Rows, each with the group of its hidden value
[ 447   14  -13  132  123 -154  -23  424  217   94  330  111  805 -123
 -149  -64  -21  456  256 -248    1  172  -41 -397  248 -300 -277   17
 -464  634 -450  -96  207  -16 -297 -205  -73  -53   41 -245   -2  -16
   32  373   67  -82 -360  213  -88 -285   29   66 -497   12  328 -546
 -101  591 -262] : pf
[  32 -382  -63 -143 -177   17  177  -38   -7  -95   96  148  163  188
  140   -8 -264  375 -153 -121 -247 -159  109  -56 -308 -205 -296  126
 -150  130 -134  102  -22  456  -76  -73  -42  156  196 -282  248   84
  309  -45 -102   63  108   51  305  419  -75   11  553 -193   -4  -81
  205  194 -106] : pf
[  18    3  127   43  -14   56 -124  -65 -145  -55 -357  -30  159   -8
  339 -283 -224   -2    8  -51   80   83  146   60 -323 -128 -160 -233
 -158   13  -39   49  320  266  -93  233  -95 -140 -243  410   96  190
  449 -308   12  -73  135  224  344  397 -174  -80  172 -400 -109 -200
    8 -220 -448] : Rr
[-101 -152 -137   34  111  231    0   28 -303   76 -154  -35  180 -206
  174 -222  -71   70  -13 -334 -127  -93  186   52 -200  -99  -99 -296
 -148   16  -11 -100  395  254  118  155  -61  -71 -312  278 -139 -452
  595 -127  100  -84   47  -13   -8  154   88  204  149 -277  236  -49
  261   24 -541] : tc
[-125  -40  -80 -128  150 -347  104 -222  181  119  -67   23   26  409
 -320  124 -261  192  -67 -175  -59  -68  268 -179 -360 -245 -431  265
 -148  -78   96  -87   -8  199  -42   49  327 -162  295  -39  172  251
 -166  121 -205   -6  132  -87  356  116  -17    3  410 -351 -318   50
   60  190  156] : rz
[-165 -176 -357  163 -323   34  -90  241 -256 -149 -421   40  -62  420
  -47   85  -56  147 -180  189  -32  161  282  116 -162 -344  381    1
  549  237  108 -400   48 -295   40   77 -334   94  238 -313   45 -328
  -45  155  -50   15  -47  223 -211  -12 -108  151 -298 -305 -196 -322
  136 -328  266] : zj
[ -94  263  209  139  221   29 -206  -74   57   90   62 -133    5   17
 -128  223 -137   -8  445  -44 -119   74  298 -269  291   75  -39 -218
 -220   68  409   33  -77  -43    6   37  252  -76  -21  -20  121 -433
    7   44  326  -64 -299  111   19 -278 -144 -565 -655   77  -61  259
  158 -379  143] : Rr
[-188  -58 -519  206  117   37  200   78  331 -362  313  117  259  -79
  383 -384  222 -219 -181  -68  -95 -111 -147 -127 -472 -439 -347   92
  -22  233   -9  -76  275 -190  -96   67  369   38  285  499   60  148
  -87 -397  170  189 -379 -301  377   53 -100  139    5   63 -462  -51
 -137 -167   73] : pf
[   7 -305  125  437  192 -167  191 -133 -104  -10  187   -4  266  275
  -12 -234  329  -96   24   30   21  -36 -234 -257   58    2 -450  -88
  -21  196   38  263 -267  192   58  303  269  127   98  226  107  -67
  110  271  105  350 -423 -225   40 -368 -162  120  -58 -261 -370   25
   28 -142   41] : dm
[ 277   56  -18   28  152 -368 -357   35 -160  223   37 -320  -85  262
   41  -30  142 -280 -158  289  239  207 -102  -91 -251  -33  357 -245
  284 -183  257  -31  204 -287  -21  153  188  -72 -164   52 -294  377
  -19  -57  -16 -344  -50   62  137  -11  134  188 -154 -276  -70 -159
  102 -170   88] : Mf
[ 332  -59  166  315  185   32  125  158  169  -95  156   90  593  -17
 -356  199  -21  274  331   91  196  463  286 -381  216 -199  -69  -67
 -265  369 -217 -401  255  -48 -302 -397 -210 -322  234 -110  143  -47
  107  308   33  -90 -309  112 -155 -476 -193 -324 -560  187  -74 -514
 -236   94 -177] : Rr
[-267 -200   27  -12  -69  251   74 -216 -490 -171 -298   53    6 -125
  441 -152  -76   -7   50 -159   62 -141  200  -93 -236 -329 -248   -5
 -143  265  254   42  128  290    2   97 -263  -16 -287  -53  262  -10
  581  -91   -9 -175  127   13  287  210 -323   -4  187 -352 -126 -435
  172  -46 -462] : tc
[ 138 -121  -85  181  206  385 -168  185  258 -245  -67  119  245 -328
 -368  239  -17  415  171 -262  310   48  145 -272  -29   56   16  -10
  250 -171  256  165    2 -285 -212  -39  146  143  242 -323  178  -42
  -11 -311    2  -53  150  104 -338  108  -64   -5 -437  -88   91  104
 -122 -289    0] : pf
[ -61 -247 -388   63 -277   99  -25  151 -174  -24 -331  118  -26  393
  -40  152   30  349 -259   98 -242  -28  416  220   48 -285  411  -26
  466  383  131 -547   11 -175    8  103 -223  113  160 -297  290 -682
 -242   74   90   29  -34  384 -424   33  -54   28 -388 -544  128 -137
   77 -186  259] : jc
[ 171 -399  323  498  174  -38  273 -126 -118 -202  139  -10  145  269
  -50 -138  313  -83  -24  105  101   90 -135 -110    0   74 -478  -65
   82   55   81  341 -257  164    4  315  145   96  221  309  215    4
  138  275   36  350 -315 -334   65 -332 -152  -55  -33 -256 -407  -12
  -31 -230    1] : jc
[ -88   94  293  215  383   59  -57 -118   95   70   87 -239   54  -24
 -243  214 -251   43  326  -27   30  160  182 -271  386  -78  -41 -184
 -200   27  523  -77   85  -62  102  126  241 -120   79 -117  125 -463
   96  173  256  -81 -313 -173  -75 -417  -67 -481 -645  121  -30  225
  276 -151   -9] : jc
[   9 -487  358  498  243 -217 -112  126   21  -99  133  -21  212  336
 -317 -169  176    4  123  178  101  111 -166 -292    3   76 -441  -87
  -59 -155 -177  280  -88 -123  117   29  255  133  -72  -59  -75  -67
  110  352  -71  330 -336 -114  -24 -215   26  316  -49  -19 -384 -131
  125 -180 -125] : zj
[-227 -158  -26   62  322  -86 -180   46 -265  -36  378   49  -96  222
  176   -3  495  -16  167  273  -65   69  152   64  -17   55  -55  -57
   67  186  523  226  -20  190  111 -136  141 -261   22   42   97 -508
 -705 -125  456 -343 -341 -166 -381 -230  322  372   85 -484  299   88
  -53  300 -329] : sm
[ 516 -166  484  317  251 -206 -419  470  222    0  193 -104  401   82
 -447  -19  -19  457  332   60  171  285 -169 -358  139 -148 -407   75
 -340  123 -352  272  194 -444 -211 -215    2   -2  -44 -393   51  212
 -159  430 -134 -109 -255  206    8 -119  181  227 -446   23   82 -674
  -41  369 -448] : rz
[  97  -74 -430   80  322  243 -103  271  334 -331  273   45  173  -72
  116 -262  275  -49 -244  -58 -137 -195  -58  -60 -487 -372 -276   65
    7   45   -6  104  266 -577  -83   -8  555  131  245  382  168  -14
 -518 -605  131   54 -242 -113  501  330  157  264  -95  -64 -200  -72
  -25 -282  -43] : tc
[-211 -235 -419   89 -338  209  -52  225 -422 -122 -331   54  -20  348
  -52   75   22  214 -157   86 -133   53  264   73    2 -306  364  -38
  544  366  121 -377  -77 -160  152   38 -356  208  200 -468   12 -611
   21  152   48  -34  -87  240 -303  -68 -116  193 -344 -305   31 -328
  211 -265  242] : tc
[-355    0 -141  387   30   -2   15  374  129  -65  281  245  201   41
  223 -141  186 -131  212  -12 -215  495  120  152 -289   83 -266 -294
   96  -22  -95  342  -40  191   10 -386  127  -83  -30  369 -383 -440
 -346 -229  515   29 -217 -312 -278  -98  363  185  232 -116   73  347
   50  -25 -131] : Rr
[ 271  482  278   58   26 -158 -367 -101  499 -177   97   74 -318  343
  147 -176  -47  225 -446 -175  -54  442 -166   25 -289 -238 -467 -146
  221 -384 -399  339  323   52   33  -56    8  -86  104  181 -142  360
  138  137 -156  454 -161 -104  335 -207  -11  -38  -62   39  118   99
 -285   24  -71] : jc
[-276 -123 -657  -44  -98  177  -86  260 -699 -172 -218  -65   -7  174
  -39 -102   46   46    4  -47   -3   59   99  -76 -100 -506  168  104
  426  478  212 -201 -105 -207  188  169 -525  322  331 -483 -190 -567
  223  353  -48 -166  -26   47   -5 -263  -69  389 -188 -105 -130 -616
  353 -134   94] : sm
[-339 -100 -247  426   69   83  240  350   45   19  212  177  207 -175
  328 -180  122 -111  138 -326 -227  392  154  181 -320  -41 -360 -218
   77   64  -85  266   70  223  -38 -265   37  -20 -171  318 -334 -496
  -36 -141  448   16 -123 -468 -326  -92  408  192  225  -24   99  334
  243  126 -290] : rz
[-351  -45 -356  360   27    0  213  366  -52  106  147  188  461 -208
  555 -364   39 -169  113 -558  -59  123   94 -118 -369  -78 -297 -222
   55   51 -136  155  231  283 -117  -77   60 -149 -280  245 -351 -301
  257 -108  217  168 -186 -523 -246 -125  215  364  199   73   -7  225
  265  177 -279] : rz
[ 373  -78  179  337  199  185  218   34  216 -159  190   33  479  -84
 -430  295  -63  342  292  200  153  564  305 -251  245 -185   48 -141
 -235  344 -110 -510  325   58 -262 -397 -297 -348  438    4  186 -141
  232  236  124 -131 -308   60 -211 -507 -196 -515 -535  233  -43 -380
 -275   18 -215] : Mf
[ 483  -21  286  335  159    9 -115  516  290 -105  195  126  696  -37
 -241   27 -126  370  263  -41  210  454   45 -384  142 -292 -251  -58
 -279  293 -372   35  171 -320 -352 -323  -93 -106  158 -234   68   63
 -137  323  -52   43 -242   -9   55 -287   14 -103 -498   98   27 -576
  -77  232 -210] : zj
[-287  -69 -357  321  123    2  341  162  -37  128  173  178  128 -162
  344  -22  211  -98  110 -322 -338  278  300  231 -305  -46 -226 -183
  -12  209   -8  123  101  336  -84 -246  -23  -80 -213  360 -160 -537
   41  -87  480  -44 -138 -259 -356 -110  353  106  204  -91  152  406
  249  135 -320] : dm
[ 127   84  316  360  473 -123  165 -202  256   22 -145 -201  269  172
 -206  199 -316  -27  235  211  239  480  294 -147  305  -81   73 -165
  -86  -19  404 -196  259  -31 -157  272   95 -326  220  220  414 -209
   16  109  153   89 -257   38 -117 -399 -209 -662 -668   47 -243  195
   75 -306 -105] : sm
[ 207  402  247   26 -151  -74 -385   64  404  -69  199   83 -274  342
  164 -273  -21  381 -395 -366 -269  265 -139   48 -116 -200 -614 -132
  172 -115 -512  288  143  193  118  -90   53   29    9   -2 -233   61
   11  172  -19  370 -241 -124  190 -178  105   19 -127  -36  338   76
 -230  233    9] : pf
[  86 -374  -43 -131 -107   92  207 -154 -103  -28   43   40   48   83
   66   19 -178  373 -141 -192 -229 -194   67  -22 -294 -235 -369  182
 -131  105   11  133  -12  333  -76   21  -50  175  146 -224  333   68
  310  -17 -117  -64  217   17  292  393  -60   -4  499 -343   49 -195
  194  264 -219] : rz
[ 467  -82  404  284   28   33 -220  588  144 -133  248   76  701    4
  -79 -111  -97  437  290  -99  208  289 -139 -469  265 -254 -390   27
 -261  428 -387  275   48 -223 -277 -265  -95   13   39 -531   89  148
 -146  315  -40  -25 -360   42   54 -195  -28   57 -584  105  190 -729
  -40  391 -272] : tc
[ -41 -296 -279 -167 -146  -91  242 -115   67   12  154   66   87  234
 -101  -31 -150  323  -62 -293 -345 -264  122  -96 -446 -178 -549  364
  -83  -78 -104    1   23  208 -116  -14  120   66  329  -84  250   47
   61   16 -219   23  219  -35  267  338  -22   68  585 -277 -105 -208
   29  350    9] : Rr
[ -35   58  189   29  -25  -39 -169 -113  -87  -71 -308  -18  106  -38
  387 -298 -256   39   34  -60  118   33  -19   17 -290 -246 -273 -136
 -230   70  117  195  232  221  -98  344  -62  -78 -181  352  157  311
  376 -181    0  -58  152   99  410  337 -201  -71  216 -547 -149 -232
  -14  -42 -404] : dm
[ -47 -468  336  567  220 -281  -80  -88   65  -29   90  -64   87  351
 -354 -118  227   20  179  337   34  222 -195 -228   30   60 -394 -100
  -91  -63 -178  159  -75  -32   97  -39  140  135  -87   10    1  -13
  228  347   27  274 -350   99 -111 -240  -72  192  -54  -23 -478 -118
   18 -262 -187] : rz
[ 332 -112  343  369   80 -250 -368  553  332  -43  289   23  576   68
 -287 -210  -54  384  399  -29  112  297 -253 -445   92 -189 -547   89
 -336  112 -504  236  198 -442 -249 -254   17    5  -28 -301  -68  164
 -145  431 -132   65 -285   96  -11 -182   95  239 -383   84   -9 -739
 -144  434 -323] : Mf
[ 141   23 -341  320 -169  442  -86   51  373  195 -196   80  275 -125
 -328  195   33  612 -110 -321    0  -24  -57 -186    3  -76  249 -182
  531   23  108 -196  -74 -281 -228  -26  242  162  326 -237  267 -118
 -202 -443  127   69   69  224 -497  137 -162  -18 -509 -466  147  229
 -210 -330  305] : Mf
[ 189  110 -212  -34   54 -310 -198   -3 -176  292   39 -325 -210   51
 -188  -39   54 -155  -97   67 -221  310 -328  210 -155 -222  -32 -164
   82  -17  127  263  -95 -356  161  291   43  519 -140  177 -470  -82
  202  279  151 -320  244  171  247    8  284   74    7 -536  189 -205
  340   39   77] : rz
[-163 -104   68  145  250   44 -227   35 -243  -21  360   33  -76  123
  155   32  437   22  151  253   24  131  -24  -58  -23   15  -14 -161
  109  140  519  354 -116  141   99 -192  128 -155   67  -70   32 -315
 -528 -134  419 -298 -314 -261 -256 -242  227  326   78 -429  222   81
   -2  170 -263] : dm
[-377 -124 -128   86    5   93  -17  169  227 -458   76  367  342 -323
   51  173  -99   49  225 -155  235   58  184 -316   21   41   44  -80
    4   12  221  139   11  123   20 -174  135  142  -68 -355 -205  -59
  397 -172  197   34 -113   42 -347  -12 -214   10 -324  146   99  259
    1 -190  150] : rz
[ 314  286  276   84   87  -26 -156 -196  323  -23   61 -112 -405  289
   67 -182  -18  298 -365 -358 -119  352   71   89 -109 -208 -644    3
  231 -146 -335   80  251  180  -23   -9  -50  -77  -15   49   61  122
  111  128  -97  196  -81  -86  141 -204   40 -247 -243   82  147   -7
 -239  125 -167] : jc
[-361  -67 -181    1  212 -159  -93  113  207 -410  -17  425  419  -75
   66  106    4  -32  319  -97  351  -68  525 -368   49  139   45   21
  -30   57  289 -100   46  153 -150    6  223 -157  -72 -144   65 -140
   -6 -187  116  100 -136  229 -412 -100 -277  -41 -419  -12  -94  261
 -239 -259  206] : sm
[ -21  -13 -180  -35   64 -483 -268  -15 -138  171  175 -235 -104  170
   23 -179  110 -287  -89  194   14  183 -294  -24 -163 -170   50 -130
  124 -105  192   29   99 -248  158  226  129  223 -211   62 -495   71
  171  224   48 -252   46   12   82 -117  160  264   29 -372   21 -251
  155  130  110] : jc
[ -60   79   73   65  -74   76 -190  -63  -42    5 -295   51   69 -209
  200 -159 -195   90   26 -130  -45   54   54  103 -360 -183 -121 -336
 -284    7  -18   32  293  189  -19  132  -52  -50 -252  480 -108  122
  569 -184   96  -81  195  123  302  337  -78  -33  280 -543  -40  -71
   17 -142 -371] : rz
[-399 -185 -195  -97  201   10 -252  239   45 -438  153  360  132 -157
 -260  190   99  117  459 -137    7 -174  615 -238   73  163 -104   81
 -176  -54  256 -125   82  -94   58 -159  127  -30  -67 -206 -104 -719
  -11   73  124  -33  -61  179 -458 -153    7   61 -330    4  139   52
 -127  -66   60] : zj
[ 255   -5  -52  125  201  202 -204  162  208 -160 -194   64  235 -216
 -265  250  -10  371  135 -236  342  -21  162 -224  -90   85   86   23
  222 -103  296  234   36 -246 -283  136  170   41  193 -211  282  199
  -88 -318  -26  -99  106  259 -243  202  -84   15 -472 -239   86  119
 -142 -277  -16] : pf
[  17 -343  209  318  114 -239  195 -109  -96 -129  224   35  275  250
  149 -236  293 -115  -69   44   44 -116 -296 -211   78   38 -427  -60
  -71  224   55  395 -219  317  128  357  303  161  -18  145   60   97
  212  230  126  295 -474 -177   51 -232 -168  189  -56 -288 -161   55
   48    5   11] : dm
[ 469   71  239  352  129    8 -265  603  356  -65  149  144  869   23
 -217  -49 -232  341  197   22  350  481  -23 -555   95 -304  -22 -265
 -238  312 -514  -93  185 -235 -335 -395  -11 -154  203 -293 -133  283
  -33  161  -71  121 -365   17  186 -251  -75  -18 -500  265 -149 -461
  -60  -36  -43] : zj
[  96 -320 -325 -203 -144    4  343 -156   41   30  214  121  129  154
 -126  169  -88  405 -161 -239 -367 -233  245  -49 -412  -86 -225  181
 -103   55 -154 -190   97  487 -104 -185   32  -29  373  -97  180   46
  296  -52 -106  -55  101   48  134  303  -13   19  574 -164   68   10
   25  283   -3] : tc
[-317  188 -102   17   25 -267   34  -94  452  112  -99   25  113  326
 -206  -93 -414  233 -155 -366  -10  128   28 -193 -259 -376 -540  139
   -7   30 -101  -83    5  275   72   -2  409  -88  244 -114 -127  359
 -143  -36  -44   62  -21 -212  261   69  -24   50  168 -173 -247  207
   14  190  265] : jc
[ -63  -51   79  -25  -69  -80  -89 -200  -85    8 -218  -24   26    3
  318 -240 -163  103   15  -86  -59  -92   71   53 -273 -169 -275  -71
 -245  106   60   24  255  322  -69  262  -37  -76 -225  301  180  179
  407 -171   33 -104  118  213  253  360 -164  -57  244 -511  -60 -178
  -45   45 -388] : rz
[-187 -132 -205  -63  106   -4   18    6 -302   60 -110   69  236 -163
  365 -263  -26    8   -5 -324 -128 -201  153   30 -225 -130 -145 -190
 -259  140   41   24  353  361   87  246  -26  -64 -390  277  -90 -340
  534  -66  115  -48   -1   53   11  174   58  314  245 -396  258  -22
  245  197 -534] : rz
[  53  -87 -274  285    1  484   -4   78  252 -171 -109  139  253 -307
 -291  208   63  489  149 -322  229   55  120 -271  -21   -1   29   25
  421   30  210  -25  -65 -160 -283  -90   34  129  359 -327  280  -42
   -1 -383   75  -36   93  138 -498   43 -220  -82 -501 -107   15   76
 -274 -319  106] : zj
[ 100  163  315  -28  148   47 -432  133  -94  -54   96 -118 -319 -119
 -328  395  -39  204  490 -129 -292  -84  377  -44  162  173 -143  -95
 -371   11  332  272  -75 -184   77  -14   80   94  -95 -119  -11 -478
  129  302  234 -247 -131  219   49  -94  144 -379 -508  -27  211  104
  204 -168  -23] : zj
[ 204  -14  135   31  156 -129 -365   25 -256  130  268 -217 -235  173
  145    0  364  -55  -42  218   12   66 -101    2  -96   33  103 -178
  168  -34  390  246   82 -114   58   27  139  -86 -135  -15  -73  -16
 -269  -37  198 -376 -195  -75  -51  -97  249  240  -99 -413  270 -110
   38  136 -183] : zj
[ 303 -344  235  303  279  -10  214  -63 -176 -172   79  -18  203  231
   11  -67  340  -63 -128   22  138  -98  -19 -138  -17   43 -333  -19
   44  149  153  356 -176   89  -27  355  267   61  106  202  324   64
  -17  105   20  206 -329 -167  156 -152 -105   53 -169 -316 -192  -11
   53 -191  -57] : zj
[-224   95 -741 -105   59 -208 -187  -32 -371  118  -49 -237 -150   22
 -415  -70   97  -94   96   80 -191  215 -201   47 -241 -351  105  -42
  117  155  126 -158   19 -256  281  216 -256  427  233  102 -609 -345
  471  363   82 -309  147  275   90 -208  103  348   90 -282  -87 -380
  214  -84   79] : pf
[ 256   53  252  336  345   79   65  -81  361   68  100 -303  286 -142
 -588  226 -307  280  260   83   94  477 -102 -192  240 -134  -29 -184
 -220  -75  162 -141  371 -143  -11   17   75 -142  368   92   24  -90
  308  161  147 -142 -215  -36 -111 -320  -19 -383 -506  118   58  -29
   42   33 -259] : zj
[-151 -264 -246  -80 -238  -75  138   42  189  -49  153  203  190  240
  -65  -13 -324  321 -125 -190 -269 -130  112 -158 -478 -251 -315  105
 -105  -31 -223 -125  -17  315  -56 -187  117   70  400 -160  -31  119
  220   14 -173  175  119 -192  349  290  -33   66  682 -112 -297   11
  126  123  229] : dm
[-126  155 -569  -67 -143 -153 -149  -28 -323  187   18 -307 -162  -87
 -197 -144   36  -68   23  -51 -279  215 -472   82 -166 -370  -34  -77
  112  208   75  103  -56 -216  291  253 -211  595   62   22 -637 -159
  590  329  165 -348  134  211  164  -96   88  255    9 -328  131 -401
  285   78   66] : zj
[-411  -43   57   20  -19  -66 -190    7  -44 -406   80  196 -226 -258
  -62  294   48   32  563  -94  -99  -69  377 -156   24   55 -263  157
 -299   67  362  173  -17  -60   36 -159 -105  113 -204 -241  -28 -292
  403  288  180 -163  -65  201 -219 -137 -154 -212 -341   71  -18  -82
  -32  -59  -31] : rz
[-249 -141 -247  239  188  -28   99  199 -222   43  -48   78  161 -103
  339 -293   60 -149  126 -373 -113   57  335   85 -377  -93 -290 -134
  -43  -95    1  -28  396   75  -78  123  -97 -216 -292  455 -116 -561
  259   73   60  115   20 -312 -166  -97  240  250  229 -156  -67   -7
  221  107 -485] : dm
[ 118  -14 -506   52  339  109   47  167  260 -284  211   44  188  -22
  150 -206  345 -166 -252  -87 -125 -218  101  -12 -519 -262 -199   58
    4  110    6  -29  312 -373 -116   85  531  -28  230  584  162   54
 -407 -573  149   32 -302  -41  433  255  104  198 -121  -74 -230   43
  -97 -318    5] : Rr
[  -3  195 -688 -221  -13 -207 -168   18 -343  127  -44 -194  -90  -12
 -247   41  112  -69  -20   46 -214  163 -167  100 -273 -297  234  -81
   77  262   80  -29   30 -162  199  170 -200  401  140   85 -543  -96
  434  202  143 -410   97  431  189  -13  104  294   11 -330  153 -294
  219  -55   86] : Mf
[-161  221 -731  -97 -141 -311  -94   22 -241  203   -1 -238   11 -116
 -108 -206  -13 -111   19 -119 -228  207 -481   55 -247 -410    2  -55
   63  283  -10   39   20 -137  214  310 -207  544   69  112 -705   -9
  651  316  145 -306  123  258  159  -75   65  333   59 -309   77 -354
  246  137  104] : jc
[ -23 -199   21  356   41  -16  408 -111 -148 -284  222   61  202  129
  176 -224  381 -271   17 -119   10 -101 -141 -154 -164  -14 -620   93
   57  139  189  376 -247  113  -16  372  261   58  273  500  159   59
   43  148   85  274 -326 -481  216 -308 -227  -38  -11 -311 -392  -97
 -115  -94  153] : Rr
[  -3   61 -337   53   -4  350    0  225  285 -279   -5  302  446 -465
  -78  260  -68  342   90 -395  190   -3  156 -277  -53    8  197 -139
  121  156  108   75   26  106 -152 -145  117  143  187 -285  -84   66
  325 -396  199  -50  -53  173 -307  124 -172  -10 -431   51  263  330
  -83 -250  160] : rz
[ 112 -209   64  -44 -189  126  133  -92   47 -126  -35   88  115   19
  168  -44 -294  291 -134 -108 -122    0  -10   15 -368 -264 -338   32
 -138   58  -42  212   -9  294 -138   27  -46  164  186   -3  241  294
  338 -154  -70   -2  253  -22  463  455 -137 -165  494 -373  -87 -159
   98   62 -140] : rz
[ 153   21 -264  147  266   72 -104  182  296  -93 -199  194  442 -144
 -126  151   28  292  144 -313  346  -19  303 -281  -72  112   96   21
  254   -2  184  107   24 -118 -392  142  228  -20  121 -144  327   85
 -203 -404   22   62   42  361 -388  145 -131   23 -520 -170   15  281
 -191 -339   65] : dm
[ 217   37 -137   -8  138 -402 -265  -34 -112  258  143 -299 -191   98
 -148  -90  155 -195  -74   96  -62  209 -281   73 -202 -128  -49 -111
  122 -201  185  156   33 -411   56  287  133  303 -148  208 -377   35
   91  260   12 -261  219   45  150  -76  252  136   25 -503   57 -251
  145   91   71] : jc
[-164  -14 -338  268  149  116    0  275  -80  153  -20    7  399 -136
  241 -319   10  -67   74 -455   45    5  170 -169 -450    5  -85 -287
  101 -180 -118 -111  465  135 -100    1  120 -343 -126  362 -278 -202
  273 -291   39   67 -129 -324 -136   10  168  400  147   46  -92  130
  132  -68 -348] : Rr
[-354  -66 -252  -91  234 -231 -245  217  220 -428   17  381  439   81
  -37   52    8  -58  375   46  311  -95  624 -368    2  244  119   32
  -26  -48  226 -206  147   74 -123   -8  294 -254   -3  -75    3 -232
 -202 -295   94   57 -190  379 -400  -16 -208   35 -419   40 -100  210
 -311 -324  229] : tc
